(in the rows, 128 means zero)
Each row of numbers belongs to one of the things below and depends on some of the facts about them. Some rows are named. Which thing is each other row?

There are 3 kinds of fact about the things: viflok, kiral, nidin.
viflok: points at; kiral: belongs to class; nidin: uses
sedrur (viflok siplun) (kiral e)
rigras (viflok gerivor) (kiral e)
fuple (viflok delabran) (kiral a)
braflo (viflok kedre) (kiral d)
rure (kiral f) (nidin bratek)
teros (viflok reki) (kiral d)
givul (viflok ploroflek) (kiral f)
nifluman (viflok bekloplas) (kiral a)
skubu (kiral a) (nidin klusel)
vezugru (viflok gabravis) (kiral c) (nidin draplan)
datroske (kiral e) (nidin plefam)
tukis (kiral b) (nidin dubir)
nupi (kiral b)
gizu (viflok bratek) (kiral d)
lutrem (viflok poko) (kiral d) (nidin plazin)
klusel (kiral a) (nidin brogral)
bekloplas (viflok zafuvo) (kiral a) (nidin gusukle)
pludram (viflok druves) (kiral a) (nidin drapufur)
siken (viflok lutrem) (kiral c)
biska (kiral b) (nidin nabak)
flostul (kiral f) (nidin trugregruk)
zipi (viflok stufin) (kiral d)
detrel (viflok nidrom) (kiral e) (nidin fleklas)
plakenos (kiral a)
flarer (viflok noste) (kiral c)
klidetrin (viflok kemi) (kiral b) (nidin zafuvo)
vunor (viflok flarer) (kiral c) (nidin lito)
kleflor (viflok sotun) (kiral a) (nidin vatur)
siplun (viflok seli) (kiral f)
poko (viflok ligur) (kiral b) (nidin klasteflos)
brogral (kiral c) (nidin plugi)
fepli (viflok draful) (kiral a)
luvu (kiral b) (nidin drozo)
drapufur (kiral c) (nidin skubu)
draful (viflok tenil) (kiral e) (nidin geti)
fomusa (viflok kleflor) (kiral a)
lito (viflok geti) (kiral f) (nidin klidema)
gabravis (viflok flostes) (kiral e)
fitrok (kiral b) (nidin pigal)
stosal (viflok tobru) (kiral d)
grenak (kiral c) (nidin lutrem)
poflel (viflok lito) (kiral d)
zafuvo (viflok riskik) (kiral f)
kefle (viflok ziko) (kiral e)
fanis (kiral f) (nidin grenak)
ziko (kiral a)
gola (viflok skabrir) (kiral a) (nidin sedrur)
fera (kiral f) (nidin brepel)
fifol (viflok vunor) (kiral d)
fladar (viflok fuple) (kiral d)
fusku (kiral a) (nidin gerivor)
stugiru (viflok panu) (kiral b)
skabrir (viflok rigras) (kiral f) (nidin fanis)
drozo (viflok baklas) (kiral c) (nidin plupar)
punon (viflok ribro) (kiral e)
dubir (viflok gizu) (kiral a) (nidin reki)
riskik (viflok kinok) (kiral a)
kemi (viflok brotur) (kiral d)
pigal (kiral f)
migrek (kiral f) (nidin biska)
vedis (kiral a) (nidin kinok)
flostes (viflok mustom) (kiral e) (nidin rure)
skeviki (viflok tragum) (kiral a)
brastur (kiral b) (nidin fitrok)
steflu (kiral b)
gresta (kiral f) (nidin steflu)
ploroflek (viflok braflo) (kiral c) (nidin kloskom)
poklek (viflok teros) (kiral a) (nidin bruro)
todro (viflok pefaka) (kiral c) (nidin kleflor)
flisin (viflok fladar) (kiral b)
druves (viflok stugiru) (kiral c)
draplan (kiral f) (nidin drogan)
noste (viflok grisal) (kiral c)
fleklas (kiral a) (nidin fera)
kedre (viflok nifluman) (kiral a)
tenil (viflok debri) (kiral d)
skesal (viflok givor) (kiral f)
grisal (viflok sedrur) (kiral f)
miler (viflok zelus) (kiral e)
reki (viflok drogan) (kiral f) (nidin klidetrin)
pefaka (viflok pigal) (kiral b)
mustom (viflok todro) (kiral d) (nidin ribro)
brotur (viflok nogro) (kiral b) (nidin detrel)
melubun (viflok poflel) (kiral e)
grife (viflok plugri) (kiral e) (nidin pomum)
kligo (kiral d) (nidin flostul)
klidema (kiral a)
panu (viflok klasteflos) (kiral a)
trugregruk (kiral b)
kinok (viflok poklek) (kiral f) (nidin baklas)
plodrem (viflok biko) (kiral a) (nidin flostes)
tragum (viflok skesal) (kiral d) (nidin plakenos)
ludrak (viflok brastur) (kiral b)
bruro (viflok melubun) (kiral b)
stufin (viflok gola) (kiral e) (nidin plodrem)
drodus (viflok zipi) (kiral c)
delabran (viflok tesobrom) (kiral a)
gerivor (viflok givul) (kiral a) (nidin tobru)
nogro (kiral d)
seli (viflok punon) (kiral a) (nidin draful)
tesobrom (viflok fomusa) (kiral b)
fluskos (kiral b)
bratek (viflok kefle) (kiral d) (nidin migrek)
biko (viflok klidetrin) (kiral b)
plugi (kiral a)
feples (kiral e)
fanos (kiral a) (nidin todro)
tobru (viflok feples) (kiral b) (nidin poklek)
badum (kiral c)
zukar (kiral c) (nidin ploroflek)
sketrodrem (kiral f) (nidin pludram)
nabak (kiral d) (nidin braplal)
gusukle (kiral e) (nidin mustom)
plugri (viflok fifol) (kiral d)
ditul (kiral e) (nidin poko)
zibom (kiral b) (nidin treflas)
braplal (kiral b) (nidin gola)
brepel (kiral a) (nidin datroske)
skarar (kiral e)
pomum (kiral d)
klasteflos (viflok kloskom) (kiral d)
treflas (kiral c) (nidin tukis)
rikan (kiral a) (nidin tragum)
nidrom (viflok miler) (kiral f)
vatur (kiral d) (nidin fusku)
baklas (viflok siken) (kiral d) (nidin grife)
zelus (viflok skarar) (kiral c)
geti (viflok vezugru) (kiral e) (nidin fanos)
trodifur (viflok bruro) (kiral e)
stugron (kiral a) (nidin stufin)
kloskom (viflok trodifur) (kiral a) (nidin brotur)
ribro (viflok fanos) (kiral b) (nidin vunor)
plupar (kiral a) (nidin flarer)
plefam (kiral a) (nidin gresta)
debri (viflok stosal) (kiral f)
givor (viflok flisin) (kiral d)
plazin (kiral f) (nidin zukar)
drogan (viflok pludram) (kiral e) (nidin zibom)
ligur (viflok skeviki) (kiral e)
sotun (viflok grife) (kiral b)

Some rows with their names:
stosal: [ 98 120 155 106 156 156 113 126 135 131 108 136 130 154 158 102 102 138
 129  99 118 140 112  95 177 134 124 173  98 132 135 136  99 101]
fepli: [107 126 149 118 125 148 104 131 130 118 120 133 115 159 138 133  95 128
 140  98 102 150 111 101 165 141 139 182  99 107 124 132  93 111]
sedrur: [ 90  82 141  72 149 173 111  92  97 145 123 100  99 207 112  94  71 113
 107  80  71 140 142  46 130  98  94 195 117 116 112 139 109  92]
brastur: [ 96 135 144 129 123 182  92 103 145 130 111 119 153 169 133 141  91 132
 121 105  84 134 126  78 160 135  97 151 105  97 104 135 121 130]
ludrak: [ 91 111 145 125 130 181  96 108 138 135 113 120 144 168 125 129 101 135
 129 100  96 135 129  88 146 130 112 168 116  91 106 142 119 115]
nidrom: [ 95 108 160 114 145 161 112 132 125 110 111 131 120 160 137 122 124 128
 134  93  87 158 128  98 178 143 128 173 111 144 127 133  91 115]
poko: [ 87 121 141 118 126 177  88 107 135 142 114 125 149 171 128 129 111 136
 131  97  94 135 119  93 145 135 122 161 135  93 109 145 126 106]
bratek: [109 138 161 101 145 157 108 126 144 123 120 145 134 148 145  93 105 131
 140  99 126 138 119  78 170 125 122 168 103 141 141 136 106 103]
gusukle: [ 94 124 151 115 136 184  91 103 143 129 112 123 149 175 131 130  98 142
 115 104  83 134 132  73 167 131  88 145 105 117 106 135 124 123]
biska: [100 131 141 101 120 173  95  86 120 132 126 111 126 192 131 126  79 116
 110  96  76 139 132  47 144 118  93 167 114 105 109 136 122 114]
zipi: [ 99 120 152 105 157 158 112 127 136 130 106 137 125 154 159 104 101 143
 131  93 116 135 116  92 172 142 125 174  97 129 135 136 103 102]
flostul: [102 128 159 114 141 161 110 126 129 105 114 129 124 170 149 135 115 126
 119 103  76 162 124  83 191 150 109 160  95 145 119 124  96 125]
flostes: [105 129 177 132 132 188  92 120 173 128 133 144 175 133 109 125 132 146
 154  92 120 125 150  74 163 122 122 137 109 122 108 141 138 120]
druves: [ 98 134 136 139 112 155 104 113 123 114 113 123 136 148 159 126 110 101
 128 130 132 153 110  91 152 132 120 209 110  69 138 136  90 109]
skubu: [112 147 148 118 119 148 102 123 133 113 126 131 120 169 146 140  87 127
 127 108  89 156 109  84 178 142 121 169  87 113 119 121  97 120]
flarer: [106 128 125 120 130 158 130 145 129 125 114 116 137 168 145 120 100  94
 134 124 119 148 121  78 143 130 130 220  93  69 122 116 102 112]
zafuvo: [100 109 160 108 139 159 107 118 119  97 114 139  94 172 133 110 121 131
 127  92  99 166 133  86 167 156 112 185 117 146 128 133  97 110]
pigal: [101 125 160 109 141 159 111 124 124 108 121 127 117 179 151 131 117 128
 113 103  74 167 127  81 188 147 112 162  92 143 118 122  98 119]
nupi: [ 95 129 142 126 126 181  93 104 141 133 116 118 150 178 135 139  92 135
 115 108  84 137 127  77 157 136  97 156 102  93 100 134 124 124]
teros: [ 96 116 157 111 148 158 101 112 132 116 100 138 123 153 155  94  98 139
 124 109 131 149 110 105 178 137 101 178 102 128 145 142  88 104]
siken: [ 96 147 126 129 117 155 110 127 129 124 112 125 140 157 164 131 115 105
 136 116 117 141 105  85 148 144 142 202 117  74 130 129 109 103]

Name these rows:
No name comes twice in this set of rows, the named rows included.
[ 84 124 137 116 126 176  89 111 135 142 113 123 153 176 124 126 110 133
 133 103  90 137 113  98 147 133 121 160 141  94 107 144 125 106] | flisin
[ 96 110 161 119 136 162 102 120 125  96 101 136 111 157 135 115 118 129
 132  99  99 164 126 101 174 151 108 179 116 145 133 137  87 121] | kinok
[ 89 114 137 113 132 180  95 116 136 141 111 122 155 175 117 124 103 129
 136 104  93 138 118  97 147 127 116 167 128  92 106 138 123 112] | tesobrom
[104 138 150 106 153 157 108 122 137 127 111 133 133 166 169 113  94 139
 113 109 103 141 110  82 189 140 104 157  80 132 130 126 103 110] | nogro
[ 97 114 155 119 146 163 115 134 130 108 102 137 104 161 142 127 121 141
 138  79  88 146 137  88 169 167 129 179 108 148 127 133 102 119] | givul
[108 137 160 101 133 157 109 116 122 102 124 130 114 173 140 122 109 116
 121  95  73 162 130  63 181 134 108 161 102 156 127 123 100 121] | migrek
[111 132 150 111 120 148 105 125 128 115 128 135 112 161 132 128  94 125
 142  98 104 153 113  90 162 135 137 182 103 112 126 130  97 108] | dubir
[ 89 105 160 120 127 184  83  91 138 120 108 129 143 155 112 108 103 138
 130 105 109 143 133  92 156 119  85 162 127 113 123 150 109 119] | drogan
[ 13  58 143 113 149 177 102 155 158 108 118  97 123 186 201 146 125 182
 100 126  55 180 102 142 228 181 134 182  63  94 130 109 104 160] | gresta
[ 95 108 166 109 150 154 104 110 126 127 123 130 125 155 162  98 107 135
 117 108 126 150 114  93 181 122 116 175  95 123 139 142  90  92] | klasteflos
[109 166 129 128 110 157 114 120 132 115 119 123 141 164 167 136 101  97
 123 124 107 142 115  59 155 139 116 194  96  82 129 119 110 119] | treflas
[104 120 162 128 119 147  97 115 125 114 127 127 118 150 139 132  97 124
 135 108 110 162 110 106 173 129 131 181 100 103 131 138  81 109] | panu

The same things again, as new rows of numbers:
Known rows:
datroske: [118  93 153 114 109 154 140  90 143 140 135 150  90 132 138 134  86  90
 161 120 120 119 154 116 142 131 101 126 123 119 111 165 101 154 139 103
 138 124  76]
panu: [149 110 164 102 117 170  75 104 154 161 136 110 109 109 175 142 129  99
 122 101 131  93 127 122 132 146 129 119 111 128 106 122 107 148 111 106
 111 141  80]
migrek: [129 116 142  75 110 143 102  54 147 168 160 130  73 124 215 129 112 135
  98 106 138  77 165 177 142 132  80 148 155 107 141 147  65 155  93  76
 109 127 102]
geti: [163  78 151 122 132 118 105 106 182 143 122 146 103 113 129 149 100 100
 148 115 128 125 129 141 166 129 105 133 131 143 128 127  52 152 124 105
 145  96  92]
sotun: [156 105 156 101 112 174  86 113 160 160 155 108  99 112 188 139 126  97
 114 112 131  96 102 137 149 146 134 105 116  86 117 131  91 135  95 122
 106 143  76]
lito: [128  90 155 103 111 153  97 100 150 143 140 117  99 125 157 141 123 108
 112 137 136 100 130 150 139 148  87 156 131 143 120 160  51 150 101  96
 119 117  92]
pefaka: [160  88 149 116  99 163  83 116 156 153 156 107  96 121 184 151 149 111
 133 138 141 125  95 161 135 157 109  96 121  90 112 138  57 127  92 126
 109 143  76]
braflo: [166 106 146 119 117 163 110 117 166 166 160 132 100 122 197 145 105 111
 130 118 119 118  92 133 146 141 139  99 130  44 126 107 138 111 103 135
 122 144  69]
flostes: [153 111 134 100  90 127 121  56 154 154 150 164  75 126 197 140 123 129
 169 107 140 125 152 173 160 133  66 113 163 103 134 147  54 154 128  82
 139 133  99]
gola: [129  92 149  99 116 156 118  79 162 174 161 133  67 128 188 119  78 118
  94 132 127  90 147 156 140 129 113 123 132  62 143 144  66 126  90 108
 101 116  99]
vatur: [172  75 136 144 146 108 104 156 201 135 131 134 124 116 133 160  99 108
 100 142 108 118  71 148 173 138 111 169 155 104 151  91  93 123  91 124
 149  92  91]
zukar: [ 92  86 154  95 134 158 116  89 122 137 156 102  94 142 141 116  97  95
 101 133 136 106 161 122 131 145 133 141 116 120 123 200  55 162 116 121
 114 126  91]
steflu: [145 101 157 107 115 173  84 113 156 159 153 110  99 120 186 141 124 105
 117 116 131  97 111 140 138 146 135 108 115  90 113 129  97 131  93 122
 105 138  73]
trodifur: [171 106 159 123 103 159 105  87 162 161 116 135 102 107 163 165 115 104
 158 115 134 125 125 129 119 142 110 100 116 130 103 132 113 136 137 104
 121 147  75]
vezugru: [114  91 151 102 103 146  81 113 149 141 155 113  98 136 155 125 142 105
 107 126 145  94 128 150 150 149  97 152 135 125 118 155  33 167  84 105
 108 110  97]
nifluman: [148 101 166 111 115 177 101  96 164 173 135 112  94 109 173 143  97 105
  99 127 124  87 122 128 112 142 133 113 107  94 117 133 108 124 108 116
  99 138  82]
noste: [143  98 172  95 103 168  90 109 169 162 156  89  86 102 186 125 133  90
  90 108 140  88 112 128 148 150 149 111 101  84 110 144  77 152  98 127
  83 140  84]
givor: [178 110 141 115 134 154  86 101 150 159 155 130 112 123 178 150 108 119
 149 117 129 133 101 144 138 145 125  91 145  74 134 115 113 115 112 127
 138 141  76]
bruro: [163 100 154 111 118 163  77 114 162 155 141  99 113 114 175 155 133 108
 113 122 132 110  99 144 130 155 120 120 125 121 115 128  83 132 104 118
 114 142  76]
todro: [136  65 159 122 117 131  61 147 187 140 135 112 107 121 116 129 136 101
  92 142 142  94 100 150 174 138 111 165 121 140 130 125   8 160  69 110
 109  69 107]
skesal: [142 103 169  99 114 190  64  94 145 175 135 120 100 119 150 135 116 110
 123 124 139  81 131 137 118 142 114 115 103 114 111 127  87 132  94  97
 101 121  81]

Which thing is each row?
No name comes twice in this set of rows, the named rows included.
[164  95 159 120  86 161 102 101 162 162 135 143  90 116 163 147 135 101
 183 112 137 131 120 139 144 137 112  81 115 108 101 125  81 138 126 109
 125 135  71] | gabravis
[137  94 146 111 108 145 144  65 170 176 145 163  62 124 179 128  63 121
 132 129 120 104 156 152 146 116 101 115 134  56 141 141  81 130 118 101
 122 111  95] | stufin
[153  87 155 121 132 129 121  95 173 151 122 149  95 109 134 144  79 105
 139 120 122 112 144 136 156 124 113 135 128 122 132 127  78 143 128 101
 138 101  93] | draful
[140 102 127 124 134 137  96 103 145 143 150 155 121 140 147 152  96 128
 134 138 123 121 111 156 132 142  72 156 174  99 145 121 107 128 103  98
 155 116  88] | baklas
[ 85  82 157  98 136 169 128  86 127 144 162 104  82 145 142 106  75  93
  85 135 128  99 165 111 127 142 139 141 108  93 125 202  65 151 109 128
 109 128  92] | ploroflek
[150 107 166 107 120 172  95  98 161 166 130 109 102 110 172 150 102 109
  97 118 129  87 124 127 113 146 127 124 106 107 113 130 116 130 109 114
 103 142  80] | riskik
[ 98 102 142 110 126 134 110  93 146 155 144 132  82 145 203 135 116 142
 111 128 119  87 167 168 134 132 100 152 140 118 131 124  78 135  87  97
 120 113  99] | plodrem
[130  98 158 103 134 145  91 116 171 150 128 121 109 112 142 137  98 100
  89 113 122  77 130 126 151 136 119 170 125 138 129 122  94 156  99 100
 119 106  95] | poklek
[100  88 156  94 135 152 110  93 137 139 153 103  93 137 146 117 103 102
  91 128 136  97 156 132 137 145 126 150 124 121 128 178  54 157 102 116
 114 119  99] | grenak
[177 107 140 124 112 143  92 114 165 146 154 123 116 117 191 163 134 113
 147 121 127 142  80 147 139 152 114  99 150  87 120 121 110 123 119 131
 139 157  68] | poflel
[133 113 170  94 120 173  65 105 149 160 136  93 110 113 166 138 135 104
  94 103 140  77 139 126 123 149 134 133 110 135 109 128  98 154 100 106
  95 134  84] | druves
[ 70  79 148 122 129 158 133 133 119 126 150 114  99 168 162 129 111 105
 129 143 110 114 150 114 133 144 128 141 116 119 102 170  95 136 101 132
 136 129  71] | brotur

The same things again, as new rows of numbers:
Known rows:
klasteflos: [148 108 144 132 129 140 153 133 164 136 116 167 125]
plupar: [135 121 134 132 117 116 152 132 148 121 132 140 129]
drozo: [133 121 107 122 140 141 117 106 111 124 130 111 136]
nifluman: [125 148 146 132 130 122 135 141 177 103 153 131 118]
braflo: [122 133 144 128 136 116 134 147 175  92 161 120 116]
plugri: [147 134  96 127 125  95 136 141 142 119 121 135 124]
gusukle: [144 117 147 137 109 116 117 125 135 143 124 122 121]
kleflor: [165 111  97 139 106  95 142 124 156 145 151 138 125]
vatur: [175  83 136 138 114 111 139 124 152 118 156 134 133]
flostes: [153  28 148 122  77 143 100 137 155 148 145 124 141]
gabravis: [132  73 138 115 109 136 122 135 135 155 121 133 120]
skubu: [137 117 138 135 114 109 148 132 147 122 135 138 129]
stugiru: [134 133 138 138 139 177 120 122 131 168 126 142 133]
kligo: [127 105 132 139 118 111 143 136 153 124 130 135 126]
flostul: [129 131 125 125 132 141 108 118 104 138 139 124 131]
brastur: [119 121 129 136 133 145 120 119 112 150 141 111 136]
ludrak: [127 131 125 131 135 141 119 118 107 145 138 115 137]
zibom: [140 114 129 136 131 146 118 119 111 157 156 114 137]
grisal: [140 144 101 120 134 122  91 132  86 141 139 132 127]
miler: [138 123 151 136 110 110 123 125 128 138 119 120 124]
nupi: [127 130 127 131 137 146 120 121 108 146 139 114 136]

Rows to name:
No name comes twice in this set of rows, the named rows included.
[120 115 140 124 134 104 141 144 159  96 154 118 119] | zipi
[156 134 137 133 146  88 156 129 153 133 200 128  95] | gola
[143 143  87 123 136 131 112 123 103 150 130 111 133] | sotun
[ 92  93 119 165 104  77 144 156 168 221 177 177 101] | seli
[157 123 125 141 145 130 127 109 107 179 170 120 125] | biska
[210 111 150 129 122 155 110  90  73  93 148  94 167] | tobru
[135 135 126 128 140 144 123 116 102 146 141 117 136] | trugregruk
[163 138 125 143 153 123 137 105 102 185 177 121 113] | braplal
[139 137  95 122 145 121  91 135  89 131 139 138 128] | noste
[156 145 146 138 135 168 102 118 133 148 144 141 128] | reki
[145 133 132 134 112 101 105 136 117 143 124 128 120] | punon
[140 137 150 146 133 139 143 137 180 118 126 152 122] | teros
[147 136 147 144 119 142 144 134 176 136 125 163 126] | pludram

